Each row has a name. After each piece below comes the name of the row it's from, unless a question asks for something else. Each question is about the rows just above it. Places in a row count from 0.

Q_638: 89 79 180 145 97 102 40 74 77 140
Q_797: 180 89 145 98 79 40 102 77 140 74
Q_414: 99 120 164 137 114 154 173 132 115 145
Q_33: 181 79 102 77 140 97 145 74 40 89
Q_742: 99 120 164 137 114 154 173 132 85 90
40 140 77 79 102 89 74 180 145 97 is which row reordered?
Q_638
Put 40 74 77 79 89 97 102 140 145 180 back in order: which row is it?
Q_638
Put 140 89 79 180 145 97 102 40 74 77 back in order: which row is it?
Q_638
Row and place of 85 in the named rows:
Q_742, 8
40 with +1 step of 1 on every entry:
41
Q_33 without one entry, shuffled: 140 79 145 89 40 181 102 97 77. Gone:
74
Put 140 77 74 40 102 97 145 180 79 89 back in order: which row is it?
Q_638

Q_443: 93 132 181 180
Q_33: 181 132 130 180
Q_972: 80 116 73 115
Q_992: 94 132 131 180
Where in the named rows is 115?
Q_972, 3
Q_972 without one entry, shuffled: 115 73 80. Gone:
116
Q_443 without one entry, shuffled: 132 181 93. Gone:
180
Row and place of 80 in the named rows:
Q_972, 0
Shuffled Q_443 with one entry gone: 180 93 132, missing
181
Q_972 without one entry, shuffled: 116 115 80. Gone:
73

Q_236: 103 124 79 118 106 84 122 105 117 121 82 93 78 75 119 92 86 99 121 92 88 124 96 89 103
Q_680: 92 124 103 93 118 99 106 88 75 92 117 124 119 121 122 109 105 78 89 79 103 121 82 95 86
Q_109: 115 102 118 93 101 56 93 109 126 103 99 102 118 109 104 128 92 97 95 84 90 114 84 90 124
Q_972: 56 124 114 90 84 90 109 118 118 102 92 99 126 104 103 101 128 109 97 93 101 115 84 95 93
Q_33: 110 104 106 112 93 115 100 102 72 94 107 109 123 90 97 102 85 103 108 119 103 81 107 88 113
Q_742: 117 100 84 111 101 94 112 95 98 107 90 102 104 107 86 106 91 96 90 109 104 95 105 104 91
Q_992: 126 100 79 108 108 99 109 92 95 108 88 104 83 104 84 97 95 94 95 109 102 95 92 116 86
Q_414: 106 101 114 95 99 105 109 97 109 103 105 111 102 104 93 112 94 118 100 97 94 103 98 96 97
Q_638: 91 99 99 104 102 108 97 91 118 98 113 121 100 125 97 112 97 120 99 90 110 101 93 93 106
Q_797: 83 113 97 99 82 78 87 90 94 97 83 117 104 97 113 94 99 105 101 98 98 106 112 86 100
Shift each entry of 104 95 by +1 times 1:
105 96
Which row holds these entries in another order? 103 121 82 95 86 92 124 103 93 118 99 106 88 75 92 117 124 119 121 122 109 105 78 89 79
Q_680
Which row holds these entries in another order? 86 95 82 121 103 79 89 78 105 109 122 121 119 124 117 92 75 88 106 99 118 93 103 124 92
Q_680
find: 92 124 103 93 118 99 106 88 75 92 117 124 119 121 122 109 105 78 89 79 103 121 82 95 86
Q_680
Which row holds 83 113 97 99 82 78 87 90 94 97 83 117 104 97 113 94 99 105 101 98 98 106 112 86 100?
Q_797
Put 109 101 126 97 95 93 92 99 90 103 114 102 90 104 56 128 115 84 118 124 93 109 84 102 118 back in order: which row is it?
Q_109
Which entry of Q_236 is missing from 75 92 82 86 119 124 93 99 84 79 105 103 96 122 124 106 88 78 89 92 121 121 103 118?
117

Q_491: 136 101 141 133 81 60 107 103
Q_443: 36 98 14 69 132 184 87 96
Q_742: 65 99 49 83 120 154 92 97
Q_972: 125 101 130 114 81 69 105 102
Q_638: 125 101 130 114 81 123 97 99
Q_680: 35 97 18 66 130 182 88 96
Q_109: 41 98 95 68 127 181 87 96
Q_236: 95 100 107 97 98 100 100 100
Where in the named rows is 181?
Q_109, 5
Q_109 without one entry, shuffled: 98 181 127 95 87 41 68. Gone:
96
Row and place of 132 in the named rows:
Q_443, 4

Q_236: 119 106 66 97 81 111 101 80 66
Q_414: 101 109 85 101 113 100 93 85 87
Q_638: 83 125 60 96 127 126 110 59 133
Q_797: 101 109 85 101 113 126 93 85 87
Q_992: 105 68 58 114 114 132 121 78 131
Q_742: 95 73 106 102 91 112 113 108 137
Q_972: 139 107 76 136 104 112 143 118 168
Move every entry of 104 by +1 step of 1.
105
Shuffled Q_638 with one entry gone: 110 127 125 60 133 59 83 96, missing
126
Shift each entry of 105 68 58 114 by -1 times 1:
104 67 57 113

Q_797: 120 98 144 83
Q_742: 128 99 171 63
Q_638: 120 97 132 131
Q_236: 143 96 87 88
Which entry of Q_236 is missing from 96 143 87?
88
144 is at row and place
Q_797, 2

Q_414: 140 159 89 147 119 87
Q_33: 69 72 95 27 113 78
Q_797: 77 32 71 45 126 107
Q_742: 61 31 57 17 72 85
Q_414 without one entry, shuffled: 159 119 89 140 87. Gone:
147
72 with -1 step of 1 on every entry:
71
Put 87 89 159 119 140 147 back in order: which row is it?
Q_414

